Below is a small trained network, with its code and all its weights. Each question gives an input and a target symbol and asks what happens when units are switched off, that is, made to give their printed mean instead of their output.

import numpy as np


def w(rows, s, z=0):
    codes = np.array(rows[::2]) - 128.0
    scale = np.full(codes.shape[1], s)
    scale[-1] = z or s
    return codes * scale


def norm(h):
    return h / np.sqrt((h * h).mean(-1, keepdims=True) + 1e-5)


def softmax(a):
    e = np.exp(a - a.max(-1, keepdims=True))
    return e / e.sum(-1, keepdims=True)


def log_softmax(a):
    a = a - a.max(-1, keepdims=True)
    return a - np.log(np.exp(a).sum(-1, keepdims=True))


def net(x, mask):
    ids = ['ΠΦΨαβδεζμξστω'.index(c) for c in x.split()]
    T = len(ids)
    res = E[ids] + P[:T]
    u = 0
    for l in range(3):
        r = norm(res)
        for j in range(2):
            rows = slice(2 * j, 2 * j + 2)
            q, k, v = (r @ M[l][rows].T for M in (Q, K, V))
            z = softmax(np.where(np.tri(T) > 0, q @ k.T / 2**0.5, -1e9)) @ v
            o = O[l][rows]
            res = res + np.where(mask[u + j], z, o[:, -1]) @ o[:, :-1]
        u += 2
    return log_softmax(norm(res)[-1] @ U[:, :-1].T + U[:, -1])


Q, K, V, O = {}, {}, {}, {}
E = w([
[91,34,110,130,52,184],'Π',
[139,186,169,119,132,135],'Φ',
[120,57,141,110,75,208],'Ψ',
[114,73,135,114,98,75],'α',
[121,125,204,125,89,116],'β',
[161,89,107,75,50,129],'δ',
[151,127,169,117,144,119],'ε',
[91,193,180,155,178,86],'ζ',
[165,155,98,83,99,96],'μ',
[111,183,174,149,148,99],'ξ',
[148,146,84,107,210,230],'σ',
[93,157,65,76,133,58],'τ',
[2,135,86,90,156,148],'ω',
],0.025)
P = w([
[142,149,86,142,119,149],'0',
[144,183,161,15,92,121],'1',
[141,162,160,16,111,110],'2',
[135,122,155,33,145,114],'3',
[138,104,170,13,157,99],'4',
[133,76,171,4,176,86],'5',
],0.017)
Q[0] = w([
[83,45,111,252,94,231],'L0H0',
[149,140,35,100,192,63],'L0H0',
[146,124,125,79,100,84],'L0H1',
[101,153,196,11,74,127],'L0H1',
],0.037)
K[0] = w([
[106,85,153,1,155,137],'L0H0',
[131,156,122,179,122,83],'L0H0',
[114,153,118,146,121,174],'L0H1',
[75,158,52,174,126,143],'L0H1',
],0.048)
V[0] = w([
[182,88,112,29,154,195],'L0H0',
[56,185,134,1,82,199],'L0H0',
[153,115,120,159,124,112],'L0H1',
[38,147,10,166,147,116],'L0H1',
],0.0078)
O[0] = w([
[143,11,44,58,1,217,170],'L0H0',
[132,118,135,84,45,173,252],'L0H0',
[119,159,127,139,142,116,87],'L0H1',
[94,209,194,100,141,116,253],'L0H1',
],0.0058,0.0049)
Q[1] = w([
[197,136,155,118,88,3],'L1H0',
[138,106,151,81,120,85],'L1H0',
[211,134,147,184,79,20],'L1H1',
[63,61,121,211,174,247],'L1H1',
],0.033)
K[1] = w([
[191,167,99,210,68,95],'L1H0',
[156,83,126,168,167,123],'L1H0',
[157,139,168,215,61,157],'L1H1',
[131,127,172,3,179,132],'L1H1',
],0.04)
V[1] = w([
[3,120,78,36,131,77],'L1H0',
[132,80,217,147,50,55],'L1H0',
[175,63,52,185,142,49],'L1H1',
[82,156,98,40,98,47],'L1H1',
],0.045)
O[1] = w([
[128,126,75,177,139,3,216],'L1H0',
[177,147,150,54,77,115,56],'L1H0',
[97,190,161,171,112,190,46],'L1H1',
[122,154,40,97,109,128,254],'L1H1',
],0.035,0.028)
Q[2] = w([
[99,107,161,86,88,158],'L2H0',
[155,137,59,154,252,185],'L2H0',
[112,169,69,195,167,123],'L2H1',
[110,222,89,146,99,145],'L2H1',
],0.044)
K[2] = w([
[149,145,178,108,129,166],'L2H0',
[161,164,85,92,255,103],'L2H0',
[112,84,56,166,104,97],'L2H1',
[150,113,81,129,44,138],'L2H1',
],0.051)
V[2] = w([
[163,157,150,85,46,175],'L2H0',
[120,173,217,58,197,155],'L2H0',
[140,161,64,98,115,221],'L2H1',
[75,5,111,146,3,163],'L2H1',
],0.042)
O[2] = w([
[162,189,130,173,111,52,4],'L2H0',
[121,192,61,105,201,104,6],'L2H0',
[132,85,60,100,102,155,112],'L2H1',
[251,64,87,165,203,153,127],'L2H1',
],0.028,0.023)
U = w([
[97,113,217,118,93,80,187],'Π',
[244,64,100,92,209,180,32],'Φ',
[190,129,194,160,184,77,178],'Ψ',
[126,191,132,143,62,105,190],'α',
[193,140,177,28,106,159,127],'β',
[238,121,83,171,91,156,144],'δ',
[138,169,140,160,125,213,255],'ε',
[33,119,155,33,118,140,108],'ζ',
[86,106,36,112,78,225,92],'μ',
[123,178,71,64,188,120,143],'ξ',
[79,44,141,173,205,153,101],'σ',
[72,113,86,220,146,35,107],'τ',
[142,60,150,4,106,81,55],'ω',
],0.014,0.0064)

Each question gives the input, a string of symbols that net reads in full, and the target symbol t.
The units are the heads (2 rows each of Q, K, V and O). Each row of codes is followed by its name. A weight is (code - 128) times the scale printed after its matrix; where a second scale follows, it is the last column's (O and U).
mask holds one flag per head, layer by layer. A switched-off head (its flag False) gives its mean, the last column of its rows in O, instead of its output. The means were averaged over made-up inputs and are rounded, as every weight is.
A unit's drop is (log p(t) with every unit on - log p(t) with that unit switched off) / (log p(t) with every unit on - log p(t) with every unit switched off).
The circuit of an input: a set's keep is (log p(t) with only the set's units on - log p(t) with every unit switched off) / (log p(t) with every unit on - log p(t) with every unit switched off). Starting from all 6 units, units are removed one at a time, each time the one whose removal leaves the highest keep (on an exact tie, the one counted first), for as long as the keep stays at least 0.8.
units of the circuit, in order: the units of the circuit, biggest drop first
unit that matters most: the unit with the biggest drop
heads that matter: for each layer, one digit per head in row order, 1 if its drop is at least 0.15 and else 0, layers parted by /
input ξ μ Ψ β β, target ξ: units of the circuit, in order : [L1H0 L2H0 L0H0]
input β τ Φ Φ Π β, target β: unit that matters most : L1H0
input μ μ σ, target σ: heads that matter : 00 / 10 / 10
input Φ α τ, target Φ: units of the circuit, in order : [L1H0 L1H1 L2H1]
input Π τ μ μ μ, target Π: units of the circuit, in order : [L1H1 L2H1]
input Φ ε ε, target Φ: units of the circuit, in order : [L1H0 L1H1 L2H1]
input τ Φ δ, target τ: heads that matter : 00 / 10 / 00
input ξ Φ ω τ, target ξ: heads that matter : 10 / 11 / 10
input μ δ ε μ, target μ: heads that matter : 00 / 01 / 00
input ζ μ ω ξ μ ε, target ζ: units of the circuit, in order : [L0H0 L2H1 L1H0]
input σ τ Φ Φ ω μ, target σ: heads that matter : 00 / 10 / 00
input Ψ ξ ξ α ξ ε, target Ψ: units of the circuit, in order : [L1H1 L1H0 L2H0 L2H1]
input Φ α ξ σ ε ζ, target Φ: units of the circuit, in order : [L1H0 L1H1 L2H1]
input Ψ τ μ, target Ψ: unit that matters most : L1H1
input δ ξ ζ, target δ: heads that matter : 00 / 11 / 11
input ξ ξ ξ μ ξ ε, target ξ: units of the circuit, in order : [L1H0 L2H0]
input Ψ Φ ξ σ, target σ: units of the circuit, in order : [L1H0 L2H0]
input τ δ Ψ σ Ψ, target σ: heads that matter : 10 / 10 / 10
input ξ σ ξ Φ ξ β, target ξ: units of the circuit, in order : [L1H0 L2H0]
input δ μ δ ξ Φ ε, target δ: unit that matters most : L1H0
